Here is a tiny trained network, its code and every weight. The questions are about switching its units off for an input and a class, where a switched-off unit gives its printed mean instead of its output.

import numpy as np


def w(rows, s, z=0):
    codes = np.array(rows[::2]) - 128.0
    scale = np.full(codes.shape[1], s)
    scale[-1] = z or s
    return codes * scale


def f(y):
    return y / 2 * (1 + np.tanh(0.7978845608 * (y + 0.044715 * y**3)))


def log_softmax(a):
    a = a - a.max(-1, keepdims=True)
    return a - np.log(np.exp(a).sum(-1, keepdims=True))


def net(x, mask):
    res = np.array(x, float).reshape(1, 4) / 4 @ E
    y = f(res @ A[0][:, :-1].T + A[0][:, -1])
    res = res + np.where(mask, y, B[0][:, -1]) @ B[0][:, :-1]
    return log_softmax(res[-1] @ U[:, :-1].T + U[:, -1])


A, B = {}, {}
E = w([
[158,163,90,213,194,58,122,97],'x0',
[40,186,222,100,130,141,108,18],'x1',
[45,57,172,147,194,7,106,201],'x2',
[190,177,176,89,168,69,1,177],'x3',
],0.0089)
A[0] = w([
[154,139,188,28,80,185,61,138,121],'neuron 0',
[135,159,88,139,106,53,182,89,41],'neuron 1',
[141,62,112,180,140,179,181,203,86],'neuron 2',
[106,146,149,124,117,146,231,54,2],'neuron 3',
[123,120,110,149,116,102,142,208,113],'neuron 4',
[199,118,111,87,148,122,100,166,87],'neuron 5',
[146,126,59,143,189,141,138,51,83],'neuron 6',
[145,49,94,180,79,126,148,209,107],'neuron 7',
[138,168,113,51,67,171,155,171,200],'neuron 8',
[30,88,128,133,68,201,165,72,185],'neuron 9',
[168,69,92,126,123,94,173,242,104],'neuron 10',
[123,125,183,145,226,13,101,156,180],'neuron 11',
[61,91,205,47,160,85,84,156,180],'neuron 12',
[83,144,114,115,21,254,169,108,172],'neuron 13',
[70,141,103,102,93,137,180,58,88],'neuron 14',
[76,125,161,89,84,165,229,69,201],'neuron 15',
],0.0094,0.0035)
B[0] = w([
[234,78,163,13,152,191,127,84,212],'neuron 0',
[163,146,121,129,179,118,107,62,144],'neuron 1',
[141,116,62,111,27,162,171,188,191],'neuron 2',
[84,143,99,154,83,114,199,106,181],'neuron 3',
[108,137,126,197,95,143,128,133,167],'neuron 4',
[140,117,88,115,104,156,146,134,165],'neuron 5',
[119,114,147,182,188,153,104,123,163],'neuron 6',
[124,105,19,135,98,123,149,164,203],'neuron 7',
[162,74,169,116,163,182,129,96,193],'neuron 8',
[28,180,132,181,66,61,50,159,233],'neuron 9',
[61,131,61,132,48,152,133,165,215],'neuron 10',
[113,178,188,193,206,39,1,86,238],'neuron 11',
[165,130,167,134,214,69,35,90,224],'neuron 12',
[140,159,159,171,179,68,52,113,248],'neuron 13',
[120,142,112,159,101,109,112,141,185],'neuron 14',
[59,174,89,217,95,25,59,161,230],'neuron 15',
],0.0097,0.012)
U = w([
[165,112,206,110,250,100,84,85,231],'0',
[1,126,75,193,98,48,109,161,205],'1',
[175,93,66,52,61,226,224,155,3],'2',
],0.0082,0.0012)

Each question gives the input, the list of numbers given to net, and the class t.
The units are the neurons (one row each of A and B). Each row of codes is followed by its name. A weight is (code - 128) times the scale printed after its matrix; where a second scale follows, it is the last column's (A, B and U).
mask holds one flag per neuron, in row order. A switched-off neuron (its flag False) gives its mean, the last column of its row in B, instead of its output. The means were averaged over made-up inputs and are rounded, as every weight is.
A unit's drop is (log p(t) with every unit on - log p(t) with that unit switched off) / (log p(t) with every unit on - log p(t) with every unit switched off).
The circuit of an input: a set's keep is (log p(t) with only the set's units on - log p(t) with every unit switched off) / (log p(t) with every unit on - log p(t) with every unit switched off). Starting from the 12 units with the biggest drops (on a tie, the unit counted first), units are removed one at a time, each time the one whose removal leaves the highest keep (on an exact tie, the one counted first), for as long as the keep stays at least 0.8.
circuit, biggest first: the units of the circuit, biggest drop first
top k neurons: the k neurons with the biggest drops, biggest first
drop of u: that unit's drop, to one decimal
input [3,-5,0,-1], class 2: circuit, biggest first -> (neuron 15; neuron 9; neuron 11)
input [6,-3,8,8], class 0: circuit, biggest first -> (neuron 11)
input [2,-2,-3,0], class 2: circuit, biggest first -> (neuron 11; neuron 15)
input [1,0,-3,1], class 0: top 3 neurons -> (neuron 2; neuron 10; neuron 7)
input [0,-4,0,1], class 2: top 2 neurons -> (neuron 15; neuron 9)
input [6,-3,7,8], class 0: top 2 neurons -> (neuron 11; neuron 12)
input [2,-5,2,-3], class 2: top 2 neurons -> (neuron 15; neuron 9)
input [5,2,-3,2], class 0: drop of neuron 9 -> 0.2
input [6,3,-7,3], class 0: drop of neuron 2 -> 0.1
input [0,-8,-5,3], class 2: drop of neuron 12 -> 0.0
